Rows are numbered. After the first two, each row is followed by the number of the nearest row among all rows above it, by straight-line distance.
1: [ -2   1   1   3  -1  -9   1   0  -5   1  11  -6   1   1  -3  12  -5   3
  -2  -3   0   1   2   5   1  -1  -5   5   4 -14  -1   2  10  -1  -3   3
   9   1   1  -7   2  -8  -1   6   1   0   6  -7  -2  -1   9  -4]
2: [ -1  -2   0   0  -7   4   2  -2 -15  -1   0  -4   0   8   3   5   1  -2
  -3   0   1  -1   5  -1  -3   2   4   0   6 -13   2   2  20  -3  -3   2
 -11   3  -3   0   3 -13   1  -1   4   3  -3   2  -5  -3   6   3]
3: [ -1   5   0   3  -7   2   2   2 -10  -1  -1   2   0   6  -4   5  -1  -1
  -4  -5  -1  -3   4   3  -1  -1   2  -3   8 -11  -1   1   5  -3  -4   2
   7   1   1   0   4 -11   0  -9   3   2   0  -2  -5  -2   6   5] : 2
4: [ -3  -8  -1   7   3 -13  -5  -4 -10   4  11 -51   0  -5  -5   5  -6   3
   3   2  -3   4  -3   0   5   2  -6   3  -1 -13   1   3  43  -6  -1   4
   9  -1   0  -4  -6 -14   1  29  -1  -1   6  -2   3   2  10 -13] : 1
5: [ -3  -3  -3   4   2  -9  -6  -3  -6   4  -3 -49  -3  -8  -6 -10  -5  -2
   5   2  -4   3  -3  -5   5   4  -4   1   0   0   0  -2  31  -9   2   1
  24  -2  -2   6  -7 -17   2  29  -3   0   1   6   2   4   4  -5] : 4
6: [ -3   2  -1   3   0 -10  -3  -1  -7   3   4 -26  -2  -4  -7   1  -6   0
   1  -1  -2   2   0   0   3   2  -6   5   4  -8  -2  -1  20  -8  -1   2
  24   0   0   2  -1 -17   0  19  -1   0   4  -1  -1   2   8  -4] : 5
7: [ -2  -1  -2   6   0  -5  -4  -1  -9   3  -1 -34  -2  -6 -10  -2  -6  -1
   3  -2  -3   1  -3   0   4   1  -6  -4   2  -7   0   1  29  -8  -1   3
  24  -2   1   2  -5 -17   1  21  -1  -1   3   4   2   3   5  -3] : 6
8: [ 0 -2  1  2  0 -3  1  0  0  0  7 -1  1  2  1  8 -3  2 -2  0  0  1  1  3
  1 -1 -3  2  0 -7  0  2 10  2 -1  2 -4  1  1 -5  1  2  0  4  1  0  3 -5
  0 -1  6 -4] : 1
9: [ -2  -8  -1   6  -1  -6  -2  -4 -13   4   4 -33   0  -1  -3   4  -5   0
   2   2  -2   2  -1  -2   3   3  -4  -1   1 -11   3   3  43  -7  -1   3
   1   0  -2  -2  -5 -14   2  26   1   0   1   2   1   1   7  -6] : 4
10: [ 1 -1  0  4  0  3  0  0 -5  1  0 -2  1 -2 -3  8 -2  2  0 -4  0 -1 -3  2
  1 -2 -4 -7  1 -5  1  3 12  1 -1  1 -3 -2  3 -6 -4  3  0 11  0 -2  1 -1
  3  0  1  0] : 8
11: [ -1  -2   0   7   3 -11  -3  -1  -4   4  12 -24   1  -7 -10  10 -10   5
   2  -3  -2   2  -3   5   5  -2 -12   0   2 -13  -1   3  29  -3  -2   4
  15  -2   4  -8  -5  -6   0  24  -1  -2   8  -6   4   2  10  -9] : 6
12: [ -3  -3   0   0   2  -8  -2  -3   1   2   2 -18  -2  -1   4  -5  -2  -1
   2   5  -1   3   2  -3   2   4   1  11  -1   0   0  -2  10  -5   1   0
   7   1  -4   6   1 -11   1  14  -1   1   2   2  -1   1   0  -5] : 6
13: [ -3  -3  -1  10  -1  -9  -3  -1 -17   5   7 -39   0  -4 -14  11 -11   3
   1  -6  -3   1  -3   3   5   0 -11  -7   9 -22   1   6  52  -8  -4   7
  17  -2   2  -7  -7 -22   1  32   1  -2   7  -1   2   2  12  -6] : 4
14: [ -1  -2  -1   6  -1  -4  -2  -1 -13   3   2 -22   1  -2  -9   7  -6   2
   0  -6  -2   0  -2   1   3  -1  -8  -7   5 -11   1   4  28  -4  -2   4
   9  -2   3  -8  -5 -10   1  19   1  -1   3  -1   1   1   6  -3] : 11
15: [ -1   1   0   1  -5   1   0   0 -11   1   0  -8   1   3   3   7  -3   1
  -2  -4  -1  -2   1   2   1   0  -2  -6   7 -14   1   3  24  -3  -3   3
   0   0   1  -3  -1 -12   0   3   2   0   1  -1  -2  -1   6   1] : 2
16: [ -4   0  -1   7  -2  -9  -4  -2 -13   3   2 -38  -2  -3 -10   5  -7   0
   1  -4  -3   1   0   1   4   2  -7  -2   7 -16  -1   1  34 -10  -3   4
  25  -1   0   0   3 -24   1  23   0   0   4   1  -1   2  11  -2] : 7
17: [ -4   2  -1   7  -3 -10  -2  -1 -13   3   5 -32  -1  -2 -11   4  -7   0
   0  -4  -3   1   1   2   4   2  -7  -1   8 -17  -2   1  37  -9  -3   4
  29  -1   0   1  -2 -26   1  20   1   0   5  -1  -3   2  11  -3] : 16
18: [ -1  -5   0   4  -3  -3  -1  -2 -11   2   4 -21   1   1  -4   8  -5   1
  -1  -2  -1   0   1   1   1   0  -5  -4   4 -14   2   2  27  -3  -3   4
   0   0   0  -5  -3  -8   1  16   2   0   2  -1   0  -1   8  -4] : 14
19: [  0  -2   1   3   3  -6  -1   0   3   2   6 -11   1  -3  -3   7  -4   3
   1  -1  -1   2  -1   3   2  -2  -5   0  -1  -2  -1   2   6   1  -1   2
   3  -1   2  -4  -2   3  -1   9  -1  -1   4  -4   3   1   5  -5] : 8
20: [  0  -4   0   5   1  -4  -1  -1  -5   2   8 -27   1  -1  -3  10  -4   3
   0  -1  -1   1  -1   3   2  -1  -6  -1   1 -13   1   4  26  -1  -2   3
  -1  -1   2  -7  -3  -4   1  15   1  -1   4  -4   2   0   7  -6] : 18
21: [ -4   1  -2  10  -1   0  -6  -1 -15   6   4 -51  -2  -6 -17   3 -12   1
   3  -5  -4   2  -3   1   7   1 -12  -3   8 -18  -1   2  45 -12  -3   6
  38  -4   2  -1  -8 -25   1  37  -1  -2   7   0   2   4  12  -6] : 13
22: [  1  -3  -1   2   3   2  -2   0  -4   2  -4 -11   0  -4  -3  -3  -1   0
   3   0  -1   0  -3  -1   1   0  -2  -6  -2   0   1   2  10  -1   0   1
   2  -2   1  -4  -5   2   1   9  -1  -2  -1   3   3   2   1  -1] : 10
23: [ -2   1  -1   3   3 -11  -3   0   1   3   4 -22  -2  -5  -6   0  -5   1
   3  -1  -2   2  -2   1   4   1  -7   4   1   1  -2  -1  12  -4   0   1
  23  -1   1   2  -2 -10   0  15  -2  -1   5  -2   2   2   5  -5] : 6
24: [ -3  -5  -1   9  -2  -9  -4  -3 -17   5   7 -45   0  -3 -11   9  -9   2
   1  -3  -3   2  -1   2   5   1 -10  -6   5 -20   2   5  52 -11  -3   6
  15  -2   2  -5  -7 -22   1  30   1  -1   2  -1   2   2  12  -7] : 13
25: [ -4   2  -1   6  -4 -10  -1  -1 -13   2   6 -27  -1   1  -7   6  -6  -1
  -1  -3  -2   1   3   2   3   2  -4   2  10 -19  -1   0  37  -9  -4   5
  23   0   0   2   0 -26   1  15   2   1   5  -2  -4   0  13  -2] : 17
26: [ -3   2   0   4  -1 -12  -1   0  -6   1   8 -20  -1   0  -5   7  -6   1
  -1  -2  -2   2   2   4   3   1  -6   6   7 -13  -2   1  19  -6  -3   3
  25   0   0   0   0 -18   0  10   1   1   5  -5  -3   0  10  -5] : 6
27: [ -2  -2   1   6  -1  -8   1  -1  -7   3  15 -20   2   2  -4  18  -8   4
  -2  -3  -1   1   2   6   3  -1  -8   1   6 -22   0   5  31  -2  -4   5
   3   0   2  -7   0 -16   0  14   2   0   7  -8  -1  -1  12  -6] : 20
